Below are the code and all the weights of a small trained network. Each question names an input and a target symbol and asks about switching units off, where a switched-off unit gives its printed mean instead of its output.

import numpy as np


def w(rows, s, z=0):
    codes = np.array(rows[::2]) - 128.0
    scale = np.full(codes.shape[1], s)
    scale[-1] = z or s
    return codes * scale


def norm(h):
    return h / np.sqrt((h * h).mean(-1, keepdims=True) + 1e-5)


def softmax(a):
    e = np.exp(a - a.max(-1, keepdims=True))
    return e / e.sum(-1, keepdims=True)


def log_softmax(a):
    a = a - a.max(-1, keepdims=True)
    return a - np.log(np.exp(a).sum(-1, keepdims=True))


def net(x, mask):
    ids = ['ΔΨΩζηθξπφ'.index(c) for c in x.split()]
    T = len(ids)
    res = E[ids] + P[:T]
    u = 0
    for l in range(3):
        r = norm(res)
        for j in range(2):
            rows = slice(3 * j, 3 * j + 3)
            q, k, v = (r @ M[l][rows].T for M in (Q, K, V))
            z = softmax(np.where(np.tri(T) > 0, q @ k.T / 3**0.5, -1e9)) @ v
            o = O[l][rows]
            res = res + np.where(mask[u + j], z, o[:, -1]) @ o[:, :-1]
        u += 2
    return log_softmax(norm(res)[-1] @ U[:, :-1].T + U[:, -1])


Q, K, V, O = {}, {}, {}, {}
E = w([
[118,32,105,151,163,150,45,29,128,144],'Δ',
[134,205,162,160,70,89,71,89,128,143],'Ψ',
[106,166,139,127,213,36,134,125,110,102],'Ω',
[125,155,189,86,83,109,97,106,5,129],'ζ',
[105,160,93,43,58,61,147,145,124,176],'η',
[122,203,52,72,127,221,68,109,144,152],'θ',
[63,174,234,118,156,127,86,155,133,175],'ξ',
[76,106,60,158,109,105,46,200,173,79],'π',
[118,196,129,190,124,194,169,206,176,161],'φ',
],0.021)
P = w([
[95,199,59,198,184,74,92,160,58,226],'0',
[98,171,83,182,160,82,102,151,68,201],'1',
[103,166,93,169,155,85,108,150,84,172],'2',
[107,162,105,162,144,90,109,148,90,148],'3',
[108,158,120,151,142,95,111,148,101,132],'4',
[113,152,127,140,133,99,112,146,111,117],'5',
[116,149,137,127,126,103,112,138,116,105],'6',
[123,143,141,120,122,105,116,136,134,95],'7',
[126,139,149,111,119,113,115,132,138,82],'8',
[134,139,156,103,118,116,119,126,153,70],'9',
[143,132,165,90,115,113,122,124,162,61],'10',
[125,141,167,97,102,130,144,100,172,36],'11',
[179,123,175,66,117,113,135,111,190,38],'12',
[132,136,165,77,102,143,147,91,196,3],'13',
],0.015)
Q[0] = w([
[125,30,109,89,148,185,200,175,66,167],'L0H1',
[238,68,116,119,102,158,158,142,146,167],'L0H1',
[160,150,127,90,201,165,118,120,143,140],'L0H1',
[101,148,105,95,137,88,73,97,146,115],'L0H2',
[126,30,149,163,133,90,169,177,105,151],'L0H2',
[112,78,100,59,138,204,146,99,164,249],'L0H2',
],0.015)
K[0] = w([
[131,161,81,202,135,72,76,147,82,247],'L0H1',
[26,150,84,156,174,126,118,136,57,179],'L0H1',
[109,144,75,157,78,158,75,122,87,91],'L0H1',
[110,69,156,42,112,130,156,78,128,18],'L0H2',
[84,184,120,142,131,103,56,93,118,189],'L0H2',
[130,97,77,179,144,114,166,153,51,180],'L0H2',
],0.013)
V[0] = w([
[164,98,159,66,155,130,118,108,2,67],'L0H1',
[77,104,133,73,169,151,217,220,133,112],'L0H1',
[163,174,78,96,43,66,154,145,80,129],'L0H1',
[34,76,97,38,108,200,98,131,53,77],'L0H2',
[176,177,191,201,78,152,156,179,156,82],'L0H2',
[64,96,253,116,163,124,88,180,96,166],'L0H2',
],0.0086)
O[0] = w([
[187,132,158,233,128,159,123,194,210,168,83],'L0H1',
[180,141,173,86,85,73,78,43,194,149,2],'L0H1',
[63,150,148,50,184,160,144,136,190,181,191],'L0H1',
[176,166,137,153,143,90,140,100,182,144,64],'L0H2',
[41,166,146,125,181,162,140,183,88,64,120],'L0H2',
[191,141,2,138,79,87,93,105,106,61,174],'L0H2',
],0.0085,0.0062)
Q[1] = w([
[97,172,123,60,151,137,111,119,173,175],'L1H1',
[83,53,154,95,101,126,197,182,152,202],'L1H1',
[99,130,128,200,126,122,138,17,189,135],'L1H1',
[101,165,123,94,198,181,70,114,158,180],'L1H2',
[119,1,188,75,150,171,149,97,95,177],'L1H2',
[129,133,69,160,133,103,221,123,174,161],'L1H2',
],0.0089)
K[1] = w([
[144,159,144,93,131,95,174,128,203,115],'L1H1',
[95,177,156,128,107,128,74,188,64,204],'L1H1',
[182,59,66,75,219,109,57,184,116,192],'L1H1',
[150,202,89,71,76,138,186,194,98,171],'L1H2',
[53,180,22,177,112,96,152,105,103,254],'L1H2',
[176,120,182,133,126,133,13,156,91,235],'L1H2',
],0.0085)
V[1] = w([
[147,53,241,116,128,73,132,136,157,103],'L1H1',
[106,106,136,100,225,109,115,41,184,119],'L1H1',
[92,183,156,190,1,125,198,77,184,116],'L1H1',
[147,182,159,118,150,42,142,148,105,128],'L1H2',
[182,66,139,163,220,93,165,26,165,70],'L1H2',
[60,182,52,166,179,93,190,111,185,80],'L1H2',
],0.0066)
O[1] = w([
[91,101,86,72,70,168,177,99,86,154,13],'L1H1',
[188,115,136,147,96,153,90,179,79,126,130],'L1H1',
[11,139,82,140,175,165,167,154,124,117,65],'L1H1',
[110,154,140,171,139,161,103,111,164,87,179],'L1H2',
[138,148,196,63,105,160,75,179,118,145,2],'L1H2',
[103,132,192,88,152,174,75,87,162,164,208],'L1H2',
],0.011,0.0075)
Q[2] = w([
[159,28,136,162,96,136,193,154,186,202],'L2H1',
[127,42,177,229,114,127,90,157,60,70],'L2H1',
[49,35,136,117,121,122,200,155,145,166],'L2H1',
[112,123,177,115,110,67,166,66,169,160],'L2H2',
[91,132,182,170,106,90,81,120,123,106],'L2H2',
[79,88,107,138,115,70,180,250,105,167],'L2H2',
],0.011)
K[2] = w([
[144,132,113,178,151,86,61,119,83,245],'L2H1',
[164,146,159,191,196,145,106,59,79,92],'L2H1',
[57,157,113,155,181,75,133,111,53,186],'L2H1',
[120,134,62,102,113,158,149,116,216,182],'L2H2',
[168,174,129,88,147,200,150,112,123,68],'L2H2',
[102,228,88,154,138,102,62,124,80,251],'L2H2',
],0.012)
V[2] = w([
[85,49,144,156,120,28,48,166,174,75],'L2H1',
[148,73,34,143,116,146,127,63,218,142],'L2H1',
[121,106,108,223,199,254,98,128,99,65],'L2H1',
[70,106,134,152,92,175,72,169,240,82],'L2H2',
[166,77,70,188,218,146,95,83,125,75],'L2H2',
[157,64,111,116,82,248,90,36,145,73],'L2H2',
],0.0084)
O[2] = w([
[171,188,98,141,151,212,180,104,77,212,210],'L2H1',
[183,129,205,127,77,25,213,104,42,141,146],'L2H1',
[125,36,196,158,187,203,88,149,1,97,203],'L2H1',
[185,156,92,103,101,62,174,124,88,211,124],'L2H2',
[118,7,195,120,152,172,200,92,95,123,254],'L2H2',
[138,85,94,252,253,57,128,61,52,180,19],'L2H2',
],0.0086,0.0075)
U = w([
[166,154,152,120,92,56,111,253,65,145,136],'Δ',
[65,137,75,112,196,156,148,181,119,115,207],'Ψ',
[175,158,199,125,138,180,17,81,228,188,23],'Ω',
[187,178,116,247,156,113,154,177,211,89,80],'ζ',
[110,162,96,108,94,56,165,103,203,136,255],'η',
[118,67,183,200,146,30,111,64,155,161,219],'θ',
[198,235,45,177,155,93,103,69,96,8,8],'ξ',
[150,232,128,64,175,141,163,81,55,209,33],'π',
[102,100,143,6,86,51,38,34,90,62,47],'φ',
],0.0069,0.0047)

Each question gives the input, a string of symbols that net reads in full, and the target symbol t.
The units are the heads (3 rows each of Q, K, V and O). Each row of codes is followed by its name. A weight is (code - 128) times the scale printed after its matrix; where a second scale follows, it is the last column's (O and U).
mask holds one flag per head, layer by layer. A switched-off head (its flag False) gives its mean, the last column of its rows in O, instead of its output. The means were averaged over made-up inputs and are rounded, as every weight is.
A unit's drop is (log p(t) with every unit on - log p(t) with that unit switched off) / (log p(t) with every unit on - log p(t) with every unit switched off).
The circuit of an input: a set's keep is (log p(t) with only the set's units on - log p(t) with every unit switched off) / (log p(t) with every unit on - log p(t) with every unit switched off). Starting from all 6 units, units are removed one at a time, each time the one whose removal leaves the highest keep (on an exact tie, the one counted first), for as long as the keep stays at least 0.8.
units of the circuit, in order: the units of the circuit, biggest drop first
unit that matters most: the unit with the biggest drop
heads that matter: for each layer, one digit per head in row order, 1 if its drop is at least 0.15 and else 0, layers parted by /
input θ Ω θ Ψ, target θ: unit that matters most	L0H2
input Ψ Δ θ Ψ Ψ ξ Δ θ Ψ Ω Ψ φ π, target φ: heads that matter	10 / 10 / 01
input Ψ π ξ Δ Ψ θ, target θ: units of the circuit, in order	[L2H2; L0H2]
input Ω ζ Ψ θ Ψ, target θ: heads that matter	00 / 00 / 01
input Δ θ φ Ψ θ Ψ ζ Ψ Ψ η θ π, target θ: units of the circuit, in order	[L2H2; L0H1]
input Ω η Ψ ζ Ψ, target ζ: heads that matter	10 / 01 / 00
input Δ Ω θ ζ, target θ: units of the circuit, in order	[L2H2; L0H2]
input Ω Ω ξ ζ, target ξ: heads that matter	01 / 00 / 00
input Ψ Ψ θ θ Ψ θ Δ θ ζ, target θ: heads that matter	01 / 00 / 01
input Δ Ψ Ω η Δ Ψ Δ ζ Ω Δ Ω Ψ, target Ω: units of the circuit, in order	[L1H2; L2H1]
input Ψ Ψ φ Ψ η Δ θ η Ψ θ ζ π θ, target π: heads that matter	00 / 00 / 01
input Ψ π Ψ, target π: units of the circuit, in order	[L2H1; L2H2]
input Ψ Ψ φ π Ω Ψ Ψ Ψ Ω Ψ Ω Ψ, target Ω: heads that matter	10 / 01 / 10
input η ζ Ψ π η θ ξ Ψ ξ ξ Ω Ω, target Ω: unit that matters most	L1H2
input ζ Δ π Ω, target π: units of the circuit, in order	[L2H1; L0H2]
input φ φ ξ Ψ θ Ω θ Ψ ξ Ψ, target ξ: units of the circuit, in order	[L0H2; L2H2]
input π θ ζ ξ Δ Ψ Ψ, target Ψ: heads that matter	10 / 00 / 00
input Ψ φ Δ ζ Ψ π Ψ, target π: heads that matter	00 / 00 / 10
input Ψ φ Ψ ξ Ψ η Δ ζ ξ Ω, target ξ: heads that matter	01 / 00 / 10
input π ζ θ, target ξ: units of the circuit, in order	[L0H2; L1H2]
input Δ ζ Ψ θ, target ξ: unit that matters most	L0H2
input ξ η ξ π, target ξ: heads that matter	11 / 00 / 10
input η ζ φ Ω Δ π Ω θ π Ψ φ, target Ψ: heads that matter	01 / 00 / 00
input Ψ Ω Ω η Ψ η φ θ ζ Ψ Ψ Ω Ω, target Ω: units of the circuit, in order	[L0H1; L1H2]
input π η θ, target η: units of the circuit, in order	[L2H1; L0H1]
input φ Δ θ Ψ φ η Ψ Ψ η Ω Ψ Ω η θ, target η: heads that matter	00 / 00 / 10
input θ Ψ Ω Ψ Ω Ω φ ζ Ψ Ψ Ψ Ψ, target Ψ: heads that matter	00 / 00 / 00
